Below are the code and all the weights of a small trained network. Each question names an input and a target symbol and asks about switching units off, where a switched-off unit gives its printed mean instead of its output.

import numpy as np


def w(rows, s, z=0):
    codes = np.array(rows[::2]) - 128.0
    scale = np.full(codes.shape[1], s)
    scale[-1] = z or s
    return codes * scale


def norm(h):
    return h / np.sqrt((h * h).mean(-1, keepdims=True) + 1e-5)


def f(y):
    return np.maximum(y, 0)


def softmax(a):
    e = np.exp(a - a.max(-1, keepdims=True))
    return e / e.sum(-1, keepdims=True)


def log_softmax(a):
    a = a - a.max(-1, keepdims=True)
    return a - np.log(np.exp(a).sum(-1, keepdims=True))


def net(x, mask):
    ids = ['ΞΠδζηθ'.index(c) for c in x.split()]
    T = len(ids)
    res = E[ids] + P[:T]
    u = 0
    for l in range(2):
        r = norm(res)
        for j in range(2):
            rows = slice(3 * j, 3 * j + 3)
            q, k, v = (r @ M[l][rows].T for M in (Q, K, V))
            z = softmax(np.where(np.tri(T) > 0, q @ k.T / 3**0.5, -1e9)) @ v
            o = O[l][rows]
            res = res + np.where(mask[u + j], z, o[:, -1]) @ o[:, :-1]
        u += 2
        y = f(norm(res) @ A[l][:, :-1].T + A[l][:, -1])
        res = res + np.where(mask[u : u + 4], y, B[l][:, -1]) @ B[l][:, :-1]
        u += 4
    return log_softmax(norm(res)[-1] @ U[:, :-1].T + U[:, -1])


Q, K, V, O, A, B = {}, {}, {}, {}, {}, {}
E = w([
[127,217,103,87,130,127,116,131,154],'Ξ',
[116,102,91,106,140,100,217,196,110],'Π',
[148,89,250,54,90,222,118,124,166],'δ',
[122,131,101,156,119,109,214,137,90],'ζ',
[65,126,108,195,120,130,129,150,31],'η',
[123,79,66,152,82,107,58,129,119],'θ',
],0.018)
P = w([
[123,167,117,57,124,147,133,83,91],'0',
[155,99,98,86,187,189,167,158,115],'1',
[109,141,135,123,98,103,120,80,146],'2',
[189,98,97,140,130,169,168,163,108],'3',
[96,143,139,119,110,103,117,80,165],'4',
[208,94,125,138,154,142,144,164,106],'5',
[101,131,126,107,104,90,120,87,144],'6',
[130,152,119,80,147,164,94,220,63],'7',
[116,125,141,107,143,93,118,75,196],'8',
[182,156,117,104,151,148,43,246,126],'9',
[99,91,109,204,67,64,104,58,199],'10',
],0.013)
Q[0] = w([
[122,198,161,85,151,135,154,112,164],'L0H0',
[70,113,173,128,106,113,184,155,124],'L0H0',
[193,121,136,54,137,212,128,209,122],'L0H0',
[155,208,111,155,146,149,105,179,69],'L0H1',
[183,148,137,65,127,97,142,133,200],'L0H1',
[111,142,129,133,186,126,254,116,91],'L0H1',
],0.071)
K[0] = w([
[145,197,108,87,154,110,133,111,168],'L0H0',
[72,134,141,127,153,99,190,166,101],'L0H0',
[188,151,16,160,160,83,122,210,108],'L0H0',
[128,235,101,130,168,158,106,157,94],'L0H1',
[191,133,186,49,149,155,149,133,166],'L0H1',
[113,131,104,144,129,85,255,112,97],'L0H1',
],0.071)
V[0] = w([
[88,112,44,157,182,65,118,107,91],'L0H0',
[68,197,73,129,156,50,141,91,180],'L0H0',
[94,145,54,110,147,79,123,255,150],'L0H0',
[75,239,109,100,119,59,68,123,133],'L0H1',
[124,116,152,86,135,95,59,224,168],'L0H1',
[142,108,175,51,53,110,140,62,166],'L0H1',
],0.046)
O[0] = w([
[187,156,193,183,89,172,12,126,100,113],'L0H0',
[157,238,208,115,158,201,114,102,182,181],'L0H0',
[163,158,206,199,169,168,157,252,119,252],'L0H0',
[180,177,75,173,203,30,142,166,66,179],'L0H1',
[77,114,66,183,122,68,45,206,160,185],'L0H1',
[193,168,169,138,4,96,113,204,173,163],'L0H1',
],0.021,0.03)
A[0] = w([
[83,61,88,89,102,245,86,151,150,3],'L0N0',
[164,67,118,152,120,98,183,161,50,123],'L0N1',
[116,104,66,123,125,133,127,218,186,208],'L0N2',
[24,2,157,94,156,220,133,207,118,10],'L0N3',
],0.055,0.0052)
B[0] = w([
[177,111,138,227,174,133,173,168,37,199],'L0N0',
[198,137,208,222,129,59,134,102,172,234],'L0N1',
[116,184,177,65,92,81,127,43,75,253],'L0N2',
[203,170,191,254,186,124,181,210,95,244],'L0N3',
],0.032,0.028)
Q[1] = w([
[156,107,197,139,53,171,107,125,108],'L1H0',
[100,2,92,162,103,110,158,155,90],'L1H0',
[147,221,165,139,224,96,134,90,132],'L1H0',
[102,155,153,163,213,82,197,134,138],'L1H1',
[181,175,157,137,67,201,61,105,190],'L1H1',
[202,93,177,156,25,150,128,160,110],'L1H1',
],0.056)
K[1] = w([
[180,147,130,115,8,109,126,111,207],'L1H0',
[162,210,199,160,213,135,108,239,127],'L1H0',
[126,38,105,159,119,197,150,127,154],'L1H0',
[131,239,125,117,205,117,145,129,216],'L1H1',
[73,56,88,34,2,159,122,92,96],'L1H1',
[53,49,117,114,78,175,212,154,151],'L1H1',
],0.05)
V[1] = w([
[42,109,146,163,77,159,109,100,148],'L1H0',
[195,56,104,131,111,145,127,106,122],'L1H0',
[168,128,135,107,152,120,121,132,91],'L1H0',
[179,197,167,116,197,149,121,156,33],'L1H1',
[116,155,119,186,142,202,120,68,142],'L1H1',
[4,134,175,166,103,64,133,84,111],'L1H1',
],0.038)
O[1] = w([
[109,120,209,131,60,61,102,157,121,84],'L1H0',
[136,113,167,181,110,181,136,88,126,122],'L1H0',
[114,103,124,107,167,169,159,144,126,153],'L1H0',
[74,3,79,131,106,234,158,123,91,255],'L1H1',
[69,130,84,122,152,76,150,174,51,135],'L1H1',
[134,163,158,151,118,178,113,227,136,107],'L1H1',
],0.019,0.058)
A[1] = w([
[108,62,112,133,166,86,105,77,87,149],'L1N0',
[150,174,34,98,192,138,119,125,200,66],'L1N1',
[146,121,32,128,103,123,9,128,120,2],'L1N2',
[57,63,25,89,148,2,137,132,148,119],'L1N3',
],0.087,0.0095)
B[1] = w([
[152,161,133,126,110,72,94,154,131,248],'L1N0',
[189,112,154,151,103,75,161,133,144,186],'L1N1',
[109,165,35,140,100,141,144,108,138,159],'L1N2',
[2,102,138,109,152,92,94,142,146,254],'L1N3',
],0.083,0.039)
U = w([
[187,123,137,180,123,31,198,95,151,80],'Ξ',
[112,46,114,183,163,197,139,194,59,90],'Π',
[67,120,176,93,118,126,31,182,254,254],'δ',
[125,133,150,61,131,141,145,22,65,123],'ζ',
[161,192,128,90,156,73,49,111,30,70],'η',
[114,167,12,157,94,145,133,115,151,100],'θ',
],0.0063,0.0048)

Each question gives the input, a string of symbols that net reads in full, and the target symbol t.
The units are the heads (3 rows each of Q, K, V and O) and the neurons (one row each of A and B). Each row of codes is followed by its name. A weight is (code - 128) times the scale printed after its matrix; where a second scale follows, it is the last column's (O, A, B and U).
mask holds one flag per unit, layer by layer, with each layer's heads first. A switched-off unit (its flag False) gives its mean, the last column of its rows in O or B, instead of its output. The means were averaged over made-up inputs and are rounded, as every weight is.
A unit's drop is (log p(t) with every unit on - log p(t) with that unit switched off) / (log p(t) with every unit on - log p(t) with every unit switched off).
The circuit of an input: a set's keep is (log p(t) with only the set's units on - log p(t) with every unit switched off) / (log p(t) with every unit on - log p(t) with every unit switched off). Starting from all 12 units, units are removed one at a time, each time the one whose removal leaves the highest keep (on an exact tie, the one counted first), for as long as the keep stays at least 0.8.
units of the circuit, in order: the units of the circuit, biggest drop first
most important unit: the unit with the biggest drop
top k neurons: the k neurons with the biggest drops, biggest first
which heads matter: for each layer, one digit per head in row order, 1 if its drop is at least 0.15 and else 0, layers parted by /
drop when u is switched off: that unit's drop, to one decimal
input η Ξ θ Ξ Ξ, target Ξ: top 2 neurons -> [L1N1 L0N0]
input Ξ Ξ θ θ Π ζ δ δ δ η, target Π: top 3 neurons -> [L0N3 L0N0 L1N1]
input Ξ ζ Ξ η, target Π: which heads matter -> 01 / 00
input Ξ Ξ θ Ξ, target η: which heads matter -> 11 / 01
input Ξ Ξ ζ θ, target Π: most important unit -> L0H1
input Ξ η Ξ θ θ η Ξ ζ, target Π: units of the circuit, in order -> [L0H1 L1N0 L0N3]
input Ξ θ θ δ η η Ξ θ, target η: units of the circuit, in order -> [L0N2 L1N3 L1N1]
input Ξ Ξ Π, target Π: top 4 neurons -> [L1N3 L1N0 L0N1 L0N2]
input ζ Π Ξ Π Ξ Ξ, target η: which heads matter -> 00 / 00
input δ θ η θ θ Ξ, target Π: top 2 neurons -> [L1N0 L1N1]
input Ξ Ξ θ Ξ Ξ δ, target Π: top 2 neurons -> [L0N0 L1N0]
input η Ξ Π Ξ η, target η: top 3 neurons -> [L1N0 L0N3 L1N3]
input θ Ξ Ξ θ θ θ θ η ζ, target ζ: top 2 neurons -> [L1N3 L1N0]
input δ δ ζ Ξ, target Π: most important unit -> L0H0
input Ξ Π δ Ξ δ η Ξ θ, target Π: top 3 neurons -> [L0N3 L1N1 L0N0]
input Ξ θ Π, target Π: top 3 neurons -> [L1N3 L1N0 L0N1]
input Ξ Ξ θ Ξ Ξ, target Ξ: drop when L0N0 is switched off -> 0.1
input δ Ξ η ζ, target Π: drop when L0H1 is switched off -> 1.9
input ζ Ξ θ θ Ξ Ξ θ, target θ: drop when L1H1 is switched off -> 0.0
input η ζ Ξ δ, target Π: most important unit -> L0H1
